Read these off the grid that follows.
1) Find the entry just left of -13.
2) Find the largest entry.
[[-15, 8, -16, -15, 8, -15, -16, 10], [-10, -2, -10, -10, -2, -11, -11, -2], [4, -25, 0, -1, -20, 5, 3, -22], [-17, 14, -20, -19, 19, -13, -16, 24], [21, -23, 23, 23, -23, 19, 20, -27], [22, -7, 19, 21, -7, 22, 22, -3], [-10, -5, -10, -11, -5, -11, -10, -5], [-22, 34, -24, -26, 30, -23, -24, 30]]
1) 19
2) 34

B =
[[ -9   4 -10  -2 -17   2   7   3   8 -19 -12  15  16 -14]
 [-15   9  -9   6 -17   8  -4   2   2 -18 -11 -13  -8 -22]
 [-13   6 -11   3 -17   6   2   2   6 -19 -13   1   4 -21]
 [-11   4 -10   0 -17   4   5   3   8 -19 -12  10  12 -17]
 [ -8   6   2   9   1   8  -7   0  -9   6   2 -21 -30 -12]
 [-13   9  -7   8 -13   9  -6   0  -1 -12  -8 -18 -18 -20]
 [ -5   4 -10  -4 -16  -1   9   2   8 -18 -11  20  20  -9]
 [-14   9 -10   5 -17   8  -3   1   3 -18 -12 -10  -5 -22]
 [-14   7 -11   4 -18   6   0   2   5 -19 -13  -4   0 -21]
 [-11   7  -3   9  -5   8  -7   0  -6  -2  -3 -20 -26 -16]
 [-12   5 -11   2 -17   5   3   3   7 -19 -13   5   8 -19]
 [-12   8  -5   9 -10   9  -7   0  -4  -8  -6 -19 -23 -19]
 [-14  10  -9   7 -16   8  -5   1   1 -16 -11 -15 -11 -22]
 [-14   8 -11   4 -17   7  -2   2   4 -19 -13  -8  -3 -21]
 [-14  10  -8   7 -15   9  -6   1   0 -14 -10 -17 -15 -21]]
The top-left entry: -9
Read off the largest entry in the first column.
-5
Read off the second entry on the diagonal from the top-right corner.
-8
Read off the top entry of the column that holds the smallest entry.
16
The minimum -> -30
The third entry from the end, reading row by row -> -17
Read off the last entry, reading row by row.
-21
Read off the entry just right of the smallest entry.
-12
The 3rd entry on the main diagonal is -11
The entry directly below the smallest entry: -18
Read off the entry directly above the smallest entry.
12
The second entry on the main diagonal is 9
Read off the fifth entry from the end, reading row by row.
-14
Read off the entry in the bottom-left corner.
-14
Read off the largest entry in the last column.
-9
Read off the entry in the top-right corner.
-14
The bottom entry of the column that holds the smallest entry: -15
Read off the largest entry in the last row.
10
Read off the 3rd smallest entry.
-23
The smallest entry in the first column -> -15
The first entry in the row that holds the smallest entry -> -8
The smallest entry in the first row -> -19
Read off the third entry, reading row by row.
-10

data = [-11, -15, -18, 26, 14, -47, -6, -13, 13, 0, -20, 19, -32, 4]
Which number is the minimum? -47
Which number is the entry just left of 19? -20

grid =
[[220 134 118 165 248 150 159 213 106 169 181 148  93  70 119 177]
 [ 91 162 171 133 121 191 212 144 150 120  56 100 133 134 160  97]
 [115 156 146 172 156 174 213 151 110 117 136  98  87  92 132 176]
 [ 92 172 185 148  81 178 173  69 189 140  84 150 168 217 198 100]
 [179 152 180 129 149 141 128 153 200 179 152 168 215 240 222 129]
 [232 147 139 172 195 126 115 213 118 174 249 192 165 143 112 218]
 [188 157 144 156 173 118  75 163 197 184 210 225 199 188 166 180]
 [108 171 188 156  84 143 147 128 223 149 186 169 250 243 192 141]]
Indices start at 0.
What is the entry in the bottom-left corner? 108
The entry at row 0, column 2 is 118
The entry just right of 185 -> 148
What is the entry directly above the smallest entry? 181
The entry at row 2, column 0 is 115
What is the top-right entry? 177
What is the entry at row 0, column 0? 220
What is the entry in row 1 and column 0? 91
What is the bottom-right entry? 141
What is the entry directly below 56? 136
The entry just right of 126: 115
The entry at row 0, column 1: 134
What is the top entry of the column that holds the largest entry? 93
The entry directly below 176 -> 100
The entry in row 1 and column 2 is 171
What is the entry at row 2, column 1? 156
What is the bottom entry of the column that holds the smallest entry? 186
What is the bottom entry of the column that holds the largest entry? 250
What is the entry at row 1, column 1? 162
The entry just left of the smallest entry is 120
What is the entry directly above the largest entry? 199
